Below is a small trained network, with its code and all its weights. Each question gives an input and a class and asks what happens when units are switched off, that is, made to give their printed mean instead of their output.

import numpy as np


def w(rows, s, z=0):
    codes = np.array(rows[::2]) - 128.0
    scale = np.full(codes.shape[1], s)
    scale[-1] = z or s
    return codes * scale


def f(y):
    return y / 2 * (1 + np.tanh(0.7978845608 * (y + 0.044715 * y**3)))


def log_softmax(a):
    a = a - a.max(-1, keepdims=True)
    return a - np.log(np.exp(a).sum(-1, keepdims=True))


def net(x, mask):
    res = np.array(x, float).reshape(1, 3) / 4 @ E
    y = f(res @ A[0][:, :-1].T + A[0][:, -1])
    res = res + np.where(mask, y, B[0][:, -1]) @ B[0][:, :-1]
    return log_softmax(res[-1] @ U[:, :-1].T + U[:, -1])


A, B = {}, {}
E = w([
[164,136,102,111,130,196,132,142,112,107,114,132],'x0',
[110,102,8,164,149,116,119,121,107,144,76,153],'x1',
[160,100,121,104,170,99,108,179,172,68,113,149],'x2',
],0.017)
A[0] = w([
[129,128,129,131,106,254,127,106,101,176,133,126,153],'n0',
[93,128,122,149,108,118,133,98,112,209,124,127,154],'n1',
[98,124,80,138,118,119,125,97,106,208,126,131,202],'n2',
[143,124,206,120,129,100,120,135,146,88,133,130,253],'n3',
[125,135,213,122,115,206,130,111,113,161,137,127,94],'n4',
[94,132,131,136,117,103,136,101,115,206,135,129,188],'n5',
],0.029,0.0035)
B[0] = w([
[120,189,84,76,170,125,203,128,104,133,89,139,234],'n0',
[144,128,179,52,227,136,6,73,104,95,172,130,207],'n1',
[65,167,118,216,148,127,115,112,133,148,114,120,220],'n2',
[87,121,208,74,136,118,142,180,129,142,178,131,252],'n3',
[219,115,91,165,4,158,116,134,169,112,153,122,243],'n4',
[101,118,216,210,101,106,134,73,102,154,127,105,197],'n5',
],0.019,0.029)
U = w([
[118,163,143,180,164,127,81,53,104,159,117,95,110],'0',
[90,85,155,60,172,85,157,206,165,132,128,160,191],'1',
[119,96,37,209,147,82,124,118,154,130,48,148,154],'2',
[223,16,39,76,174,114,82,170,181,1,73,177,207],'3',
[133,132,210,127,117,110,102,95,127,173,167,85,5],'4',
[153,221,64,98,164,182,210,88,90,144,65,134,147],'5',
[197,147,157,83,46,166,179,151,174,145,166,107,17],'6',
],0.0085,0.0027)

Each question gives the input, the list of numbers given to net, and the class t.
The units are the neurons (one row each of A and B). Each row of codes is followed by its name. A weight is (code - 128) times the scale printed after its matrix; where a second scale follows, it is the last column's (A, B and U).
mask holds one flag per neuron, in row order. A switched-off neuron (its flag False) gives its mean, the last column of its row in B, instead of its output. The means were averaged over made-up inputs and are rounded, as every weight is.
A unit's drop is (log p(t) with every unit on - log p(t) with that unit switched off) / (log p(t) with every unit on - log p(t) with every unit switched off).
The circuit of an input: a set's keep is (log p(t) with only the set's units on - log p(t) with every unit switched off) / (log p(t) with every unit on - log p(t) with every unit switched off). Starting from all 6 units, units are removed one at a time, each time the one whose removal leaves the highest keep (on an exact tie, the one counted first), for as long as the keep stays at least 0.8.
units of the circuit, in order: the units of the circuit, biggest drop first
k most important neurons: the k neurons with the biggest drops, biggest first
drop of u: that unit's drop, to one decimal
input [-5,-7,6], class 1: units of the circuit, in order	(n3)
input [1,2,0], class 2: units of the circuit, in order	(n3 n1)
input [-3,2,4], class 1: 2 most important neurons	(n4 n2)
input [2,0,0], class 5: 3 most important neurons	(n3 n4 n1)
input [4,1,3], class 3: 4 most important neurons	(n3 n0 n2 n5)
input [6,3,2], class 5: 3 most important neurons	(n3 n4 n1)
input [8,7,8], class 3: 3 most important neurons	(n2 n3 n0)
input [2,0,6], class 1: 2 most important neurons	(n4 n5)
input [3,4,-2], class 5: 2 most important neurons	(n0 n5)
input [0,3,1], class 2: 4 most important neurons	(n3 n1 n0 n5)
input [1,0,1], class 1: 2 most important neurons	(n4 n0)
input [2,7,5], class 2: 2 most important neurons	(n3 n0)
input [2,4,3], class 2: 3 most important neurons	(n3 n1 n0)
input [5,1,7], class 3: units of the circuit, in order	(n5)
input [1,1,-4], class 0: drop of n1	0.1
input [-2,-2,-6], class 0: drop of n3	0.5
input [-4,3,-2], class 0: drop of n5	0.0
